Below is a small trained network, with its code and all its weights. Each question gives an input and a class and asks what happens when units are switched off, that is, made to give their printed mean instead of their output.

import numpy as np


def w(rows, s, z=0):
    codes = np.array(rows[::2]) - 128.0
    scale = np.full(codes.shape[1], s)
    scale[-1] = z or s
    return codes * scale


def norm(h):
    return h / np.sqrt((h * h).mean(-1, keepdims=True) + 1e-5)


def f(y):
    return y / 2 * (1 + np.tanh(0.7978845608 * (y + 0.044715 * y**3)))


def log_softmax(a):
    a = a - a.max(-1, keepdims=True)
    return a - np.log(np.exp(a).sum(-1, keepdims=True))


def net(x, mask):
    res = np.array(x, float).reshape(1, 8) / 4 @ E
    u = 0
    for l in range(3):
        y = f(norm(res) @ A[l][:, :-1].T + A[l][:, -1])
        res = res + np.where(mask[u : u + 12], y, B[l][:, -1]) @ B[l][:, :-1]
        u += 12
    return log_softmax(norm(res)[-1] @ U[:, :-1].T + U[:, -1])


A, B = {}, {}
E = w([
[113,175,250,255,246],'x0',
[128,128,134,131,124],'x1',
[122,131,128,127,129],'x2',
[134,65,146,33,182],'x3',
[134,132,124,124,136],'x4',
[52,145,102,92,168],'x5',
[103,11,21,192,168],'x6',
[127,128,125,125,131],'x7',
],0.0071)
A[0] = w([
[119,248,46,244,53,122],'0.n1',
[219,64,212,164,30,255],'0.n2',
[2,80,186,153,99,177],'0.n3',
[25,194,40,90,166,249],'0.n4',
[108,29,70,218,120,63],'0.n5',
[77,5,189,2,97,96],'0.n6',
[116,147,64,122,66,35],'0.n7',
[29,211,203,86,92,131],'0.n8',
[154,35,177,72,170,92],'0.n9',
[185,184,121,102,116,84],'0.n10',
[86,221,36,204,23,163],'0.n11',
[110,140,196,190,229,101],'0.n12',
],0.0074,0.0022)
B[0] = w([
[107,52,165,9,181,222],'0.n1',
[201,140,56,130,185,232],'0.n2',
[157,113,107,117,133,163],'0.n3',
[237,117,99,169,129,210],'0.n4',
[78,187,66,63,198,200],'0.n5',
[151,66,179,174,141,227],'0.n6',
[126,118,156,186,123,147],'0.n7',
[173,160,42,90,177,205],'0.n8',
[105,98,161,73,157,177],'0.n9',
[139,148,88,134,124,142],'0.n10',
[155,57,184,117,143,216],'0.n11',
[166,73,108,198,71,254],'0.n12',
],0.015,0.0045)
A[1] = w([
[150,110,111,77,61,149],'1.n1',
[106,106,102,88,4,35],'1.n2',
[60,95,96,117,167,2],'1.n3',
[143,205,174,68,96,204],'1.n4',
[147,117,188,112,159,33],'1.n5',
[186,88,127,160,112,120],'1.n6',
[124,173,204,195,164,93],'1.n7',
[118,144,112,68,153,117],'1.n8',
[115,149,176,152,159,140],'1.n9',
[150,89,177,87,148,113],'1.n10',
[160,175,189,90,121,136],'1.n11',
[137,125,122,112,72,32],'1.n12',
],0.015,0.0012)
B[1] = w([
[114,107,104,246,226,166],'1.n1',
[82,10,95,208,219,135],'1.n2',
[118,195,117,105,42,164],'1.n3',
[33,141,32,99,32,143],'1.n4',
[124,99,168,90,80,174],'1.n5',
[179,152,128,89,117,254],'1.n6',
[118,2,45,187,169,148],'1.n7',
[152,168,170,160,133,165],'1.n8',
[79,74,96,161,142,127],'1.n9',
[123,137,192,119,80,225],'1.n10',
[100,88,81,90,48,151],'1.n11',
[89,120,95,161,199,122],'1.n12',
],0.016,0.0083)
A[2] = w([
[107,117,121,80,134,40],'2.n1',
[229,189,169,119,188,119],'2.n2',
[236,169,128,188,72,178],'2.n3',
[136,87,112,199,82,163],'2.n4',
[163,200,144,122,121,3],'2.n5',
[237,122,106,162,103,219],'2.n6',
[66,170,174,104,140,70],'2.n7',
[98,225,36,118,85,211],'2.n8',
[181,208,169,122,74,70],'2.n9',
[191,133,218,254,137,89],'2.n10',
[78,90,91,4,171,135],'2.n11',
[70,69,233,96,77,163],'2.n12',
],0.0099,0.0018)
B[2] = w([
[138,117,134,141,92,126],'2.n1',
[116,212,170,120,188,208],'2.n2',
[104,153,142,92,204,213],'2.n3',
[72,141,106,104,182,160],'2.n4',
[167,123,114,110,182,138],'2.n5',
[86,195,166,108,199,254],'2.n6',
[164,119,79,109,144,123],'2.n7',
[55,192,86,93,75,178],'2.n8',
[82,144,119,122,200,170],'2.n9',
[26,91,104,140,116,173],'2.n10',
[167,97,132,146,9,156],'2.n11',
[62,103,200,54,145,186],'2.n12',
],0.015,0.0086)
U = w([
[89,2,90,236,200,125],'0',
[105,142,154,47,149,183],'1',
[103,139,157,59,142,189],'2',
[133,48,233,104,58,128],'3',
[110,181,50,136,25,96],'4',
[141,156,172,112,136,147],'5',
[129,154,165,96,140,96],'6',
[179,197,172,134,169,3],'7',
],0.0093,0.0041)

Each question gives the input, the list of numbers given to net, and the class t.
The units are the neurons (one row each of A and B). Each row of codes is followed by its name. A weight is (code - 128) times the scale printed after its matrix; where a second scale follows, it is the last column's (A, B and U).
mask holds one flag per neuron, layer by layer. A switched-off neuron (its flag False) gives its mean, the last column of its row in B, instead of its output. The means were averaged over made-up inputs and are rounded, as every weight is.
A unit's drop is (log p(t) with every unit on - log p(t) with that unit switched off) / (log p(t) with every unit on - log p(t) with every unit switched off).
The circuit of an input: a set's keep is (log p(t) with only the set's units on - log p(t) with every unit switched off) / (log p(t) with every unit on - log p(t) with every unit switched off). Starting from the 12 units with the biggest drops (on a tie, the unit counted first), units are removed one at a time, each time the one whose removal leaves the highest keep (on an exact tie, the one counted first), for as long as the keep stays at least 0.8.
circuit, biggest first: the units of the circuit, biggest drop first
most important unit: the unit with the biggest drop
k most important neurons of layer l: the k neurons of layer l with the biggest drops, biggest first
input [7,7,5,3,7,4,2,-3], class 0: circuit, biggest first -> (1.n7; 0.n1)
input [8,-3,-1,8,-6,-4,6,6], class 0: circuit, biggest first -> (0.n1; 1.n7)
input [-7,-4,6,0,4,-7,8,-6], class 4: most important unit -> 0.n5
input [-8,-7,-2,3,-7,-5,-6,-3], class 0: circuit, biggest first -> (1.n2; 1.n1)
input [-3,-1,-6,4,-2,-2,-7,6], class 4: circuit, biggest first -> (1.n4; 0.n11; 0.n1; 2.n12)
input [-8,5,5,7,-2,1,-8,0], class 0: circuit, biggest first -> (1.n1; 1.n2)
input [-7,-6,-3,8,5,-6,-3,-5], class 3: circuit, biggest first -> (0.n6; 0.n5)
input [0,3,-1,-7,0,7,8,-3], class 4: 2 most important neurons of layer 1 -> (1.n3; 1.n6)
input [-1,1,1,-7,2,-5,0,4], class 3: 2 most important neurons of layer 0 -> (0.n1; 0.n11)
input [-6,3,6,4,-2,-8,-1,5], class 7: circuit, biggest first -> (0.n2; 0.n1; 2.n12)
input [-4,-8,-2,7,4,-3,8,-1], class 4: 4 most important neurons of layer 1 -> (1.n3; 1.n5; 1.n6; 1.n2)
input [-2,5,0,0,0,8,6,3], class 7: circuit, biggest first -> (0.n4; 0.n1)
input [-4,-3,-2,-5,3,7,-4,-1], class 7: circuit, biggest first -> (0.n4; 1.n1)
input [6,3,4,-1,-2,-2,3,2], class 0: 3 most important neurons of layer 0 -> (0.n8; 0.n4; 0.n2)
input [-6,-5,-3,-1,-4,0,4,-5], class 0: 2 most important neurons of layer 0 -> (0.n2; 0.n8)
input [-4,-3,0,2,-5,-2,-7,-6], class 4: 2 most important neurons of layer 0 -> (0.n12; 0.n4)
input [-6,0,-4,8,-6,5,-2,5], class 3: most important unit -> 0.n6
input [0,-2,-1,-6,2,5,-1,-3], class 3: 3 most important neurons of layer 0 -> (0.n1; 0.n11; 0.n2)
input [1,6,-3,5,-2,-5,-7,-5], class 4: 2 most important neurons of layer 0 -> (0.n4; 0.n12)
input [1,5,3,-5,4,-5,7,-1], class 4: most important unit -> 0.n5
input [6,0,-7,-4,-6,8,-8,8], class 4: 3 most important neurons of layer 0 -> (0.n8; 0.n2; 0.n6)
input [-1,7,-6,-1,-1,4,-7,5], class 4: 2 most important neurons of layer 0 -> (0.n12; 0.n2)
input [-3,1,-4,3,4,-6,-8,8], class 4: 2 most important neurons of layer 1 -> (1.n4; 1.n11)
